Read these off the table that follows.
1) Read off the entry just left of the largest entry.
2) Read off the first entry in reading order.
3) Read off the entry just right of the smallest entry.
4) Read off the fifth entry in reading order.
5) Read off the smallest entry.
6) Read off the entry just right of -9.7.
[[44.7, -21.4, 32.4, 2.9], [-7.2, 3.9, -5.4, -12.3], [17.5, 33.9, -9.7, 4.2], [27.2, 45.9, -17.4, 4.9]]
1) 27.2
2) 44.7
3) 32.4
4) -7.2
5) -21.4
6) 4.2

B =
99	168	34	33	172	110	118	99	137	102	129	117	135	134	179
160	170	109	171	99	121	117	113	188	136	100	139	135	56	123
165	103	110	125	185	95	129	31	130	88	112	101	135	23	87
106	37	116	106	93	76	120	182	196	111	112	117	135	93	133
85	92	63	48	171	153	77	85	57	113	139	168	135	60	118
124	87	124	114	216	171	125	171	111	83	61	118	135	99	50
129	31	132	196	146	148	108	141	123	154	143	104	135	139	163
98	153	37	29	145	95	117	125	137	100	140	129	135	129	187
106	37	116	106	93	75	120	183	195	111	112	118	135	93	134
132	35	132	201	152	149	110	137	129	154	139	98	135	139	160
142	63	126	205	188	153	121	105	160	147	111	73	135	136	146
99	151	117	86	100	185	161	116	66	108	155	69	135	163	130
154	168	115	160	54	135	148	113	135	121	146	101	135	101	162
82	129	119	68	163	202	151	130	66	100	122	73	135	158	81
Rows and columns are numbered from 0.
Give the entry at row 1, column 0.
A: 160
Give the entry in the bottom-right corner.
A: 81
The entry at row 1, column 1: 170
Give the entry just right of 34.
A: 33
Give the entry directly above the largest entry.
A: 171
Give the entry in row 0 and column 0.
A: 99
The entry just right of 170 is 109
Give the bottom entry of the column that holds the smallest entry.
A: 158
Give the entry at row 0, column 1.
A: 168
The top entry of the column that holds the largest entry -> 172
The entry just right of the largest entry: 171
The entry directly below the smallest entry: 93
Give the top entry of the column that holds the smallest entry.
A: 134
Give the entry at row 2, column 0.
A: 165
Give the entry just right of 114.
A: 216
Give the entry at row 0, column 2.
A: 34
The entry in the bottom-left corner -> 82
The bottom entry of the column that holds the largest entry: 163
Give the entry just right of 83.
A: 61
The entry in row 2 and column 2 -> 110
The entry at row 2, column 1 is 103
The entry in the top-right corner is 179
Give the entry just right of 155.
A: 69
The entry directly below 50: 163
The smallest entry -> 23
Give the entry just right of the smallest entry.
A: 87
The entry just right of 88: 112

[ 19.5  -0.8 -44.8   6.5 -15.7  55.7 -54.8  53.8 -27.0  -3.5  11.9 -55.2
 -45.1]
The 3rd largest entry is 19.5
The third entry from the end is 11.9
The minimum -> -55.2
Read off the last entry.
-45.1
The second largest entry is 53.8
Read off the entry just right of -15.7.
55.7
The third entry from the left: -44.8
Read off the centre entry.
-54.8
The second entry -> -0.8

Read these off the table that follows.
1) The 1st entry on the main diagonal?
2) The last entry, reading row by row?
3) The 2nd entry in reading order?
4) The first entry on the diagonal from the top-right corner?
5) The 2nd entry on the diagonal from the top-right corner?
6) The 4th entry, reading row by row?
7) The entry in the bottom-left corner?
8) The fourth-last entry, reading row by row?
[[-0.5  0.4 -0.4 -0.5 -2.8  0.1 -2.1 -1.5]
 [-0.3 -0.9 -0.7 -0.5 -0.1 -0.1 -1.5  0.1]
 [-0.4 -2.0 -0.5 -0.1 -0.1 -0.2 -0.8 -0.9]
 [-1.5  0.0 -1.3 -0.4 -1.0 -0.8 -0.4 -1.3]
 [-0.3 -2.0 -0.1 -0.4  0.4  0.0 -1.0 -0.1]
 [-0.4 -0.5 -0.5 -2.0 -3.1 -0.2 -2.9  0.0]
 [ 1.8  1.5  0.9 -2.6 -2.4  0.3 -2.8  0.1]
 [-1.9 -0.1 -1.2 -1.8 -1.0 -1.3 -0.5 -1.2]
 [-1.0 -0.5 -1.4 -1.0 -0.6 -0.6 -0.6 -1.3]
 [-0.4 -1.5 -0.5 -0.4  0.0 -0.1 -1.1 -0.4]
 [ 1.8  1.3  0.9 -2.9 -2.5  0.1 -3.1  0.5]
 [-0.3 -1.1 -0.7 -0.5 -0.1 -0.2 -1.3 -0.1]
 [-0.7 -0.5 -0.7 -1.3 -3.0 -0.2 -2.6 -0.6]
 [-0.3 -2.1 -0.3 -0.2  0.3  0.0 -0.9 -0.6]]
1) -0.5
2) -0.6
3) 0.4
4) -1.5
5) -1.5
6) -0.5
7) -0.3
8) 0.3

Questions about the matrix below.
1) Read off the entry just left of 32.7.
2) Read off the entry just right of the largest entry.
3) Read off the entry just left of -21.7.
[[ 37.6   5.2   0.4  24.1   5.2  -5.0  10.2 -30.7  14.5  30.9 -21.7 -18.9]
 [ 37.0  18.0 -31.7  26.1   8.1  -5.8   0.1 -37.5  12.0  52.6 -17.0  23.7]
 [-28.6 -14.7  19.8 -12.6   0.2  -0.1 -10.6  29.0  -3.5 -40.6  14.1 -11.5]
 [ 40.7  20.8 -25.3   1.3  -2.3 -13.7  10.4 -41.1  -1.3  32.2 -12.5  28.9]
 [ 22.5  16.0 -24.7   2.7  12.9  10.7 -10.0 -18.8   7.5  20.9   0.2  -5.2]
 [-42.9 -10.2  35.5 -18.7   4.7   5.8  12.0  23.6  -2.2 -23.9  30.2 -31.5]
 [-23.4  -8.7  -8.9  -5.0  -8.2  38.7  10.7   1.6  16.6  -9.9   9.3  32.7]
 [ 22.8  -1.9  33.9   8.6   5.5   8.4   1.1 -27.3  -4.2  20.6 -20.2
  -28.8]]
1) 9.3
2) -17.0
3) 30.9
